Below is a small trained network, with its code and all its weights. Each question gives an input and a target symbol and asks what happens when units are switched off, that is, made to give their printed mean instead of their output.

import numpy as np


def w(rows, s, z=0):
    codes = np.array(rows[::2]) - 128.0
    scale = np.full(codes.shape[1], s)
    scale[-1] = z or s
    return codes * scale


def f(y):
    return y / 2 * (1 + np.tanh(0.7978845608 * (y + 0.044715 * y**3)))


def softmax(a):
    e = np.exp(a - a.max(-1, keepdims=True))
    return e / e.sum(-1, keepdims=True)


def log_softmax(a):
    a = a - a.max(-1, keepdims=True)
    return a - np.log(np.exp(a).sum(-1, keepdims=True))


def net(x, mask):
    ids = ['ΓΔΛΨαεζημξστφ'.index(c) for c in x.split()]
    T = len(ids)
    res = E[ids] + P[:T]
    q, k, v = (res @ M[0].T for M in (Q, K, V))
    z = softmax(np.where(np.tri(T) > 0, q @ k.T / 2**0.5, -1e9)) @ v
    res = res + np.where(mask[0], z, O[0][:, -1]) @ O[0][:, :-1]
    y = f(res @ A[0][:, :-1].T + A[0][:, -1])
    res = res + np.where(mask[1:17], y, B[0][:, -1]) @ B[0][:, :-1]
    return log_softmax(res[-1] @ U[:, :-1].T + U[:, -1])


Q, K, V, O, A, B = {}, {}, {}, {}, {}, {}
E = w([
[144,82,87,118,60],'Γ',
[181,131,159,94,91],'Δ',
[112,208,150,175,214],'Λ',
[99,116,171,174,174],'Ψ',
[61,97,166,77,186],'α',
[86,113,200,54,150],'ε',
[131,236,70,150,132],'ζ',
[50,76,98,127,199],'η',
[132,254,128,105,104],'μ',
[160,29,131,118,181],'ξ',
[143,171,178,172,233],'σ',
[117,139,78,113,71],'τ',
[178,170,66,58,100],'φ',
],0.023)
P = w([
[97,146,254,227,61],'0',
[88,115,74,118,169],'1',
[86,124,77,106,158],'2',
[86,133,89,99,150],'3',
[86,133,83,99,150],'4',
[89,133,85,103,150],'5',
],0.0089)
Q[0] = w([
[28,238,143,79,231],'h1',
[138,150,234,251,190],'h1',
],0.011)
K[0] = w([
[85,130,221,255,77],'h1',
[86,162,186,241,252],'h1',
],0.0098)
V[0] = w([
[246,103,148,129,68],'h1',
[149,149,90,178,112],'h1',
],0.011)
O[0] = w([
[124,136,94,45,156,5],'h1',
[4,131,119,143,113,110],'h1',
],0.019,0.0016)
A[0] = w([
[97,93,74,165,129,254],'n1',
[65,147,74,131,97,102],'n2',
[209,68,109,138,133,116],'n3',
[108,27,157,77,111,194],'n4',
[204,57,129,84,61,51],'n5',
[42,133,121,96,108,115],'n6',
[113,8,157,136,154,143],'n7',
[85,127,103,96,93,74],'n8',
[120,176,96,140,220,132],'n9',
[159,128,164,75,160,183],'n10',
[126,35,167,109,116,66],'n11',
[152,151,48,167,68,139],'n12',
[147,221,80,142,121,99],'n13',
[209,101,198,169,93,176],'n14',
[147,135,88,62,150,106],'n15',
[100,170,150,119,126,189],'n16',
],0.013,0.0078)
B[0] = w([
[173,176,198,43,104,245],'n1',
[119,65,143,196,192,206],'n2',
[6,111,163,51,187,165],'n3',
[226,149,51,227,86,242],'n4',
[159,164,84,254,158,170],'n5',
[106,102,116,180,204,230],'n6',
[220,119,174,118,99,223],'n7',
[16,125,164,143,176,192],'n8',
[141,124,16,93,83,193],'n9',
[95,119,41,66,141,198],'n10',
[170,3,125,164,203,160],'n11',
[98,70,250,116,152,177],'n12',
[177,34,116,127,155,174],'n13',
[85,177,121,42,138,244],'n14',
[69,84,190,181,4,235],'n15',
[214,136,85,126,160,180],'n16',
],0.0069,0.012)
U = w([
[171,64,133,254,39,91],'Γ',
[200,161,75,90,43,253],'Δ',
[179,229,64,185,208,184],'Λ',
[157,154,104,32,183,141],'Ψ',
[167,122,98,118,150,159],'α',
[105,143,67,115,175,111],'ε',
[144,126,161,53,178,98],'ζ',
[182,131,201,99,70,175],'η',
[100,89,120,30,79,121],'μ',
[158,126,92,134,193,92],'ξ',
[203,123,114,124,130,149],'σ',
[69,110,170,141,198,42],'τ',
[235,78,112,128,165,70],'φ',
],0.0089,0.0067)

Each question gives the input, a string of symbols that net reads in full, and the target symbol t.
The units are the heads (2 rows each of Q, K, V and O) and the neurons (one row each of A and B). Each row of codes is followed by its name. A weight is (code - 128) times the scale printed after its matrix; where a second scale follows, it is the last column's (O, A, B and U).
mask holds one flag per unit, heads first, then neurons. A switched-off unit (its flag False) gives its mean, the last column of its rows in O or B, instead of its output. The means were averaged over made-up inputs and are rounded, as every weight is.
A unit's drop is (log p(t) with every unit on - log p(t) with that unit switched off) / (log p(t) with every unit on - log p(t) with every unit switched off).
The circuit of an input: a set's keep is (log p(t) with only the set's units on - log p(t) with every unit switched off) / (log p(t) with every unit on - log p(t) with every unit switched off). Starting from the 12 units with the biggest drops (on a tie, the unit counted first), units are removed one at a time, each time the one whose removal leaves the highest keep (on an exact tie, the one counted first), for as long as the keep stays at least 0.8.
circuit, biggest first: the units of the circuit, biggest drop first
unit that matters most: the unit with the biggest drop
k most important neurons: the k neurons with the biggest drops, biggest first
drop of u: that unit's drop, to one decimal
input Δ Δ ε η, target μ: circuit, biggest first => [h1 n15]
input ε Δ Λ ε, target Ψ: circuit, biggest first => [h1 n14 n10]
input η Γ η, target η: 2 most important neurons => [n1 n7]
input ζ ξ μ, target τ: circuit, biggest first => [h1 n2]
input η ζ Γ ε, target η: circuit, biggest first => [h1 n14]
input ζ η Γ α μ Δ, target Δ: circuit, biggest first => [n2 n6 n8]
input ε Ψ η Γ μ η, target Ψ: 2 most important neurons => [n3 n15]
input η ξ μ τ Γ μ, target η: 2 most important neurons => [n12 n14]
input ζ α τ Ψ ε, target τ: 2 most important neurons => [n6 n8]
input σ σ α, target φ: unit that matters most => n15
input α Γ φ η, target ζ: 2 most important neurons => [n3 n14]
input Γ Ψ η ε, target ε: 4 most important neurons => [n6 n4 n10 n1]
input Γ σ ε, target ε: 2 most important neurons => [n6 n4]
input Δ η ζ, target μ: 2 most important neurons => [n15 n4]
input α Γ μ, target ζ: drop of n15 => 0.2
input Δ σ μ η α, target μ: drop of h1 => 2.5
input ξ μ σ η, target Δ: drop of n9 => 0.1
